Here is a tiny trained network, its code and every weight. The questions are about switching its units off for an input and a target symbol, where a switched-off unit gives its printed mean instead of its output.

import numpy as np


def w(rows, s, z=0):
    codes = np.array(rows[::2]) - 128.0
    scale = np.full(codes.shape[1], s)
    scale[-1] = z or s
    return codes * scale


def f(y):
    return y / 2 * (1 + np.tanh(0.7978845608 * (y + 0.044715 * y**3)))


def softmax(a):
    e = np.exp(a - a.max(-1, keepdims=True))
    return e / e.sum(-1, keepdims=True)


def log_softmax(a):
    a = a - a.max(-1, keepdims=True)
    return a - np.log(np.exp(a).sum(-1, keepdims=True))


def net(x, mask):
    ids = ['ΘΣδεπω'.index(c) for c in x.split()]
    T = len(ids)
    res = E[ids] + P[:T]
    u = 0
    for l in range(3):
        q, k, v = (res @ M[l].T for M in (Q, K, V))
        z = softmax(np.where(np.tri(T) > 0, q @ k.T / 3**0.5, -1e9)) @ v
        res = res + np.where(mask[u], z, O[l][:, -1]) @ O[l][:, :-1]
        u += 1
        y = f(res @ A[l][:, :-1].T + A[l][:, -1])
        res = res + np.where(mask[u : u + 8], y, B[l][:, -1]) @ B[l][:, :-1]
        u += 8
    return log_softmax(res[-1] @ U[:, :-1].T + U[:, -1])


Q, K, V, O, A, B = {}, {}, {}, {}, {}, {}
E = w([
[44,149,79],'Θ',
[115,231,85],'Σ',
[191,104,95],'δ',
[130,121,72],'ε',
[144,124,70],'π',
[213,121,246],'ω',
],0.013)
P = w([
[95,30,72],'0',
[134,254,108],'1',
[179,231,103],'2',
[105,196,160],'3',
[93,177,176],'4',
[87,166,171],'5',
[99,155,149],'6',
[108,144,137],'7',
[108,134,117],'8',
[107,119,100],'9',
[124,115,64],'10',
[140,107,30],'11',
],0.009)
Q[0] = w([
[125,222,45],'L0H1',
[3,145,190],'L0H1',
[153,217,103],'L0H1',
],0.0047)
K[0] = w([
[65,113,115],'L0H1',
[254,185,142],'L0H1',
[131,71,100],'L0H1',
],0.006)
V[0] = w([
[52,109,33],'L0H1',
[109,81,254],'L0H1',
[152,247,192],'L0H1',
],0.0079)
O[0] = w([
[35,120,189,165],'L0H1',
[161,1,77,5],'L0H1',
[163,193,28,208],'L0H1',
],0.0083,0.003)
A[0] = w([
[46,225,103,134],'L0N1',
[223,120,76,153],'L0N2',
[85,21,84,109],'L0N3',
[92,209,139,149],'L0N4',
[102,71,127,182],'L0N5',
[97,56,117,255],'L0N6',
[157,154,225,48],'L0N7',
[198,2,123,159],'L0N8',
],0.0077,0.0044)
B[0] = w([
[179,4,76,254],'L0N1',
[177,179,43,166],'L0N2',
[108,232,160,127],'L0N3',
[83,95,115,216],'L0N4',
[203,226,74,128],'L0N5',
[201,176,85,147],'L0N6',
[73,190,223,136],'L0N7',
[230,52,152,143],'L0N8',
],0.0047,0.0074)
Q[1] = w([
[198,54,187],'L1H1',
[2,85,95],'L1H1',
[111,200,44],'L1H1',
],0.006)
K[1] = w([
[131,113,252],'L1H1',
[141,78,70],'L1H1',
[131,126,112],'L1H1',
],0.011)
V[1] = w([
[252,200,217],'L1H1',
[44,188,65],'L1H1',
[80,160,40],'L1H1',
],0.0037)
O[1] = w([
[239,180,132,154],'L1H1',
[137,186,246,246],'L1H1',
[4,44,147,232],'L1H1',
],0.0034,0.0013)
A[1] = w([
[70,196,22,86],'L1N1',
[106,35,85,2],'L1N2',
[115,22,186,55],'L1N3',
[154,131,94,133],'L1N4',
[85,152,251,136],'L1N5',
[25,153,30,3],'L1N6',
[37,92,23,47],'L1N7',
[177,3,66,18],'L1N8',
],0.0075,0.0029)
B[1] = w([
[132,75,155,255],'L1N1',
[173,216,170,123],'L1N2',
[170,152,85,106],'L1N3',
[114,124,123,161],'L1N4',
[3,156,90,167],'L1N5',
[223,152,153,241],'L1N6',
[207,171,156,242],'L1N7',
[48,193,223,146],'L1N8',
],0.0074,0.0047)
Q[2] = w([
[193,142,208],'L2H1',
[112,133,49],'L2H1',
[254,158,92],'L2H1',
],0.0047)
K[2] = w([
[80,254,130],'L2H1',
[83,36,178],'L2H1',
[219,101,143],'L2H1',
],0.004)
V[2] = w([
[140,174,255],'L2H1',
[89,88,87],'L2H1',
[96,105,114],'L2H1',
],0.0095)
O[2] = w([
[92,102,7,252],'L2H1',
[181,154,127,27],'L2H1',
[187,142,144,67],'L2H1',
],0.013,0.0035)
A[2] = w([
[135,125,127,107],'L2N1',
[84,111,65,128],'L2N2',
[150,181,102,252],'L2N3',
[135,116,151,144],'L2N4',
[169,123,80,109],'L2N5',
[252,50,154,214],'L2N6',
[132,105,166,253],'L2N7',
[61,161,116,202],'L2N8',
],0.013,0.0041)
B[2] = w([
[132,136,121,122],'L2N1',
[156,56,184,239],'L2N2',
[182,120,224,254],'L2N3',
[70,218,101,115],'L2N4',
[153,41,130,203],'L2N5',
[84,130,1,193],'L2N6',
[44,177,170,140],'L2N7',
[86,43,131,217],'L2N8',
],0.0076,0.0057)
U = w([
[11,38,139,181],'Θ',
[247,140,254,220],'Σ',
[119,192,10,188],'δ',
[68,138,110,81],'ε',
[80,140,120,74],'π',
[183,31,89,2],'ω',
],0.0049,0.0054)

Each question gives the input, a string of symbols that net reads in full, and the target symbol t.
The units are the heads (3 rows each of Q, K, V and O) and the neurons (one row each of A and B). Each row of codes is followed by its name. A weight is (code - 128) times the scale printed after its matrix; where a second scale follows, it is the last column's (O, A, B and U).
mask holds one flag per unit, layer by layer, with each layer's heads first. A switched-off unit (its flag False) gives its mean, the last column of its rows in O or B, instead of its output. The means were averaged over made-up inputs and are rounded, as every weight is.
A unit's drop is (log p(t) with every unit on - log p(t) with that unit switched off) / (log p(t) with every unit on - log p(t) with every unit switched off).
The circuit of an input: a set's keep is (log p(t) with only the set's units on - log p(t) with every unit switched off) / (log p(t) with every unit on - log p(t) with every unit switched off). Starting from the 12 units with the biggest drops (on a tie, the unit counted first), units are removed one at a time, each time the one whose removal leaves the highest keep (on an exact tie, the one counted first), for as long as the keep stays at least 0.8.
units of the circuit, in order: the units of the circuit, biggest drop first
most important unit: the unit with the biggest drop
k most important neurons: the k neurons with the biggest drops, biggest first
top k neurons in layer l: the k neurons of layer l with the biggest drops, biggest first
drop of u: that unit's drop, to one decimal
input ε ε Σ, target Θ: units of the circuit, in order	L0H1, L2N8
input Σ δ Σ, target Σ: most important unit	L0N1
input Σ ε Θ, target Σ: 2 most important neurons	L0N1, L2N6
input ω ω Θ, target ω: 2 most important neurons	L1N8, L0N8
input ω ω π, target ω: 3 most important neurons	L1N8, L0N8, L2N2
input π Θ δ, target Θ: units of the circuit, in order	L0H1, L1N6, L1N7
input ω δ ω, target ω: units of the circuit, in order	L0H1, L1N8, L2N5, L2H1
input ε ε ω ω Θ δ ω, target δ: units of the circuit, in order	L0H1, L2N6
input Σ Σ Θ, target Σ: top 2 neurons in layer 2	L2N6, L2N8
input ε ε Σ Θ ω, target Θ: 3 most important neurons	L1N5, L2N8, L0N7
input ω ω ω, target ω: 4 most important neurons	L1N8, L0N8, L2N5, L2N6
input δ ε ε Θ δ ω, target Θ: 3 most important neurons	L1N5, L0N7, L2N8
input ω ε Σ, target ω: 2 most important neurons	L1N8, L0N8
input Θ Θ π ε δ Θ ω δ δ δ δ ω, target δ: units of the circuit, in order	L2N6
input Θ ω ε, target Θ: top 2 neurons in layer 2	L2N8, L2N2
input Θ Θ ε, target Θ: drop of L2N2	0.0
input Θ ω δ, target Θ: drop of L0N5	0.0
input π Θ Σ, target Θ: drop of L0N1	-0.4
